Below is a small trained network, with its code and all its weights. Each question gives an input and a class and asks what happens when units are switched off, that is, made to give their printed mean instead of their output.

import numpy as np


def w(rows, s, z=0):
    codes = np.array(rows[::2]) - 128.0
    scale = np.full(codes.shape[1], s)
    scale[-1] = z or s
    return codes * scale


def f(y):
    return np.maximum(y, 0)


def log_softmax(a):
    a = a - a.max(-1, keepdims=True)
    return a - np.log(np.exp(a).sum(-1, keepdims=True))


def net(x, mask):
    res = np.array(x, float).reshape(1, 4) / 4 @ E
    y = f(res @ A[0][:, :-1].T + A[0][:, -1])
    res = res + np.where(mask, y, B[0][:, -1]) @ B[0][:, :-1]
    return log_softmax(res[-1] @ U[:, :-1].T + U[:, -1])


A, B = {}, {}
E = w([
[193,55,162,197,26,129,144,63,61,76],'x0',
[75,134,40,60,82,131,66,191,85,16],'x1',
[123,68,254,110,150,78,69,203,60,171],'x2',
[160,122,153,97,106,248,82,86,151,63],'x3',
],0.0087)
A[0] = w([
[150,158,106,115,94,238,124,74,172,87,142],'neuron 0',
[147,81,99,140,86,160,112,105,109,88,116],'neuron 1',
[90,153,175,106,241,89,115,184,155,229,229],'neuron 2',
[70,117,187,95,223,106,100,209,124,170,117],'neuron 3',
[90,189,83,81,143,169,79,145,148,100,253],'neuron 4',
[157,122,181,110,174,224,91,90,181,164,188],'neuron 5',
[151,116,193,115,98,217,49,117,119,114,193],'neuron 6',
[151,155,106,129,98,212,122,74,160,85,107],'neuron 7',
[159,150,161,160,186,125,164,95,163,209,175],'neuron 8',
[138,49,121,134,40,118,116,154,59,69,146],'neuron 9',
[16,182,78,54,167,80,83,237,126,140,168],'neuron 10',
[181,3,187,146,76,102,77,150,29,133,169],'neuron 11',
[169,123,185,215,187,78,194,97,147,214,196],'neuron 12',
[119,117,96,125,73,156,126,125,122,82,197],'neuron 13',
[65,174,82,123,125,71,151,186,142,128,142],'neuron 14',
],0.0079,0.0038)
B[0] = w([
[117,161,63,95,252,98,160,157,206,142,217],'neuron 0',
[164,146,142,89,148,79,150,145,120,146,180],'neuron 1',
[209,35,68,67,191,71,174,169,154,156,240],'neuron 2',
[140,7,84,22,157,109,97,110,77,169,213],'neuron 3',
[115,127,109,135,180,173,114,157,193,74,231],'neuron 4',
[151,136,122,112,158,131,136,190,127,41,195],'neuron 5',
[157,188,165,156,147,152,124,195,129,30,205],'neuron 6',
[120,139,93,107,232,104,152,115,166,177,199],'neuron 7',
[189,139,84,200,129,84,187,145,155,178,200],'neuron 8',
[130,157,186,101,154,84,136,125,76,103,212],'neuron 9',
[32,163,131,124,200,208,20,61,119,90,254],'neuron 10',
[137,143,224,149,50,168,92,108,11,123,247],'neuron 11',
[194,177,107,253,86,84,210,120,170,184,233],'neuron 12',
[134,162,193,171,141,92,152,125,156,144,193],'neuron 13',
[77,172,167,152,142,178,88,102,110,102,191],'neuron 14',
],0.0075,0.012)
U = w([
[146,97,91,193,1,101,157,43,152,215,98],'0',
[109,83,70,50,163,190,78,160,162,82,108],'1',
[55,247,164,163,126,216,61,83,142,60,211],'2',
[108,94,100,100,66,135,113,134,183,125,5],'3',
[103,85,155,54,129,38,85,77,73,156,19],'4',
[195,128,206,150,5,103,147,187,84,77,198],'5',
[172,163,59,130,182,23,219,174,227,154,202],'6',
],0.0076,0.002)

Each question gives the input, the list of numbers given to net, and the class t.
The units are the neurons (one row each of A and B). Each row of codes is followed by its name. A weight is (code - 128) times the scale printed after its matrix; where a second scale follows, it is the last column's (A, B and U).
mask holds one flag per neuron, in row order. A switched-off neuron (its flag False) gives its mean, the last column of its row in B, instead of its output. The means were averaged over made-up inputs and are rounded, as every weight is.
A unit's drop is (log p(t) with every unit on - log p(t) with that unit switched off) / (log p(t) with every unit on - log p(t) with every unit switched off).
The circuit of an input: a set's keep is (log p(t) with only the set's units on - log p(t) with every unit switched off) / (log p(t) with every unit on - log p(t) with every unit switched off). Starting from the 12 units with the biggest drops (on a tie, the unit counted first), units are removed one at a time, each time the one whose removal leaves the highest keep (on an exact tie, the one counted first), for as long as the keep stays at least 0.8.
circuit, biggest first: the units of the circuit, biggest drop first
most important unit: the unit with the biggest drop
k most important neurons: the k neurons with the biggest drops, biggest first
drop when u is switched off: that unit's drop, to one decimal
input [-5,4,-3,-1], class 2: circuit, biggest first : neuron 10
input [-2,8,4,-7], class 1: circuit, biggest first : neuron 3; neuron 10
input [-7,7,-8,2], class 2: 2 most important neurons : neuron 10; neuron 2
input [0,-1,2,2], class 5: circuit, biggest first : neuron 10; neuron 0; neuron 7
input [-6,1,-5,4], class 1: 2 most important neurons : neuron 12; neuron 11
input [3,-6,6,-6], class 0: 3 most important neurons : neuron 11; neuron 12; neuron 0
input [3,-3,-8,-8], class 0: circuit, biggest first : neuron 0; neuron 2; neuron 4
input [8,6,-5,-4], class 4: circuit, biggest first : neuron 12; neuron 9
input [-3,0,0,8], class 6: 3 most important neurons : neuron 10; neuron 11; neuron 0
input [-7,6,-3,0], class 2: 2 most important neurons : neuron 10; neuron 14
input [0,7,-2,2], class 2: 2 most important neurons : neuron 2; neuron 3
input [-3,8,3,4], class 2: 2 most important neurons : neuron 2; neuron 10
input [5,-6,-1,6], class 6: 3 most important neurons : neuron 0; neuron 7; neuron 10
input [5,-1,6,-6], class 5: most important unit : neuron 11
input [-8,4,-4,-4], class 1: 3 most important neurons : neuron 2; neuron 11; neuron 3
input [2,-5,4,1], class 5: 2 most important neurons : neuron 11; neuron 0
input [5,-7,8,-7], class 0: 2 most important neurons : neuron 12; neuron 11
input [-1,1,-1,6], class 6: 3 most important neurons : neuron 10; neuron 11; neuron 0
input [2,-5,3,-3], class 0: 2 most important neurons : neuron 0; neuron 11
input [4,-7,5,1], class 5: most important unit : neuron 11
input [3,-1,-4,-5], class 0: 2 most important neurons : neuron 0; neuron 2
input [-6,1,-2,-5], class 1: 2 most important neurons : neuron 10; neuron 2
input [-7,1,-5,0], class 1: drop when neuron 11 is switched off : 0.2
input [6,-5,7,-2], class 5: drop when neuron 11 is switched off : 0.4
input [7,-1,0,-7], class 5: drop when neuron 11 is switched off : 0.2
input [4,-5,-1,0], class 0: drop when neuron 2 is switched off : 0.2
input [-1,-3,4,6], class 5: most important unit : neuron 10
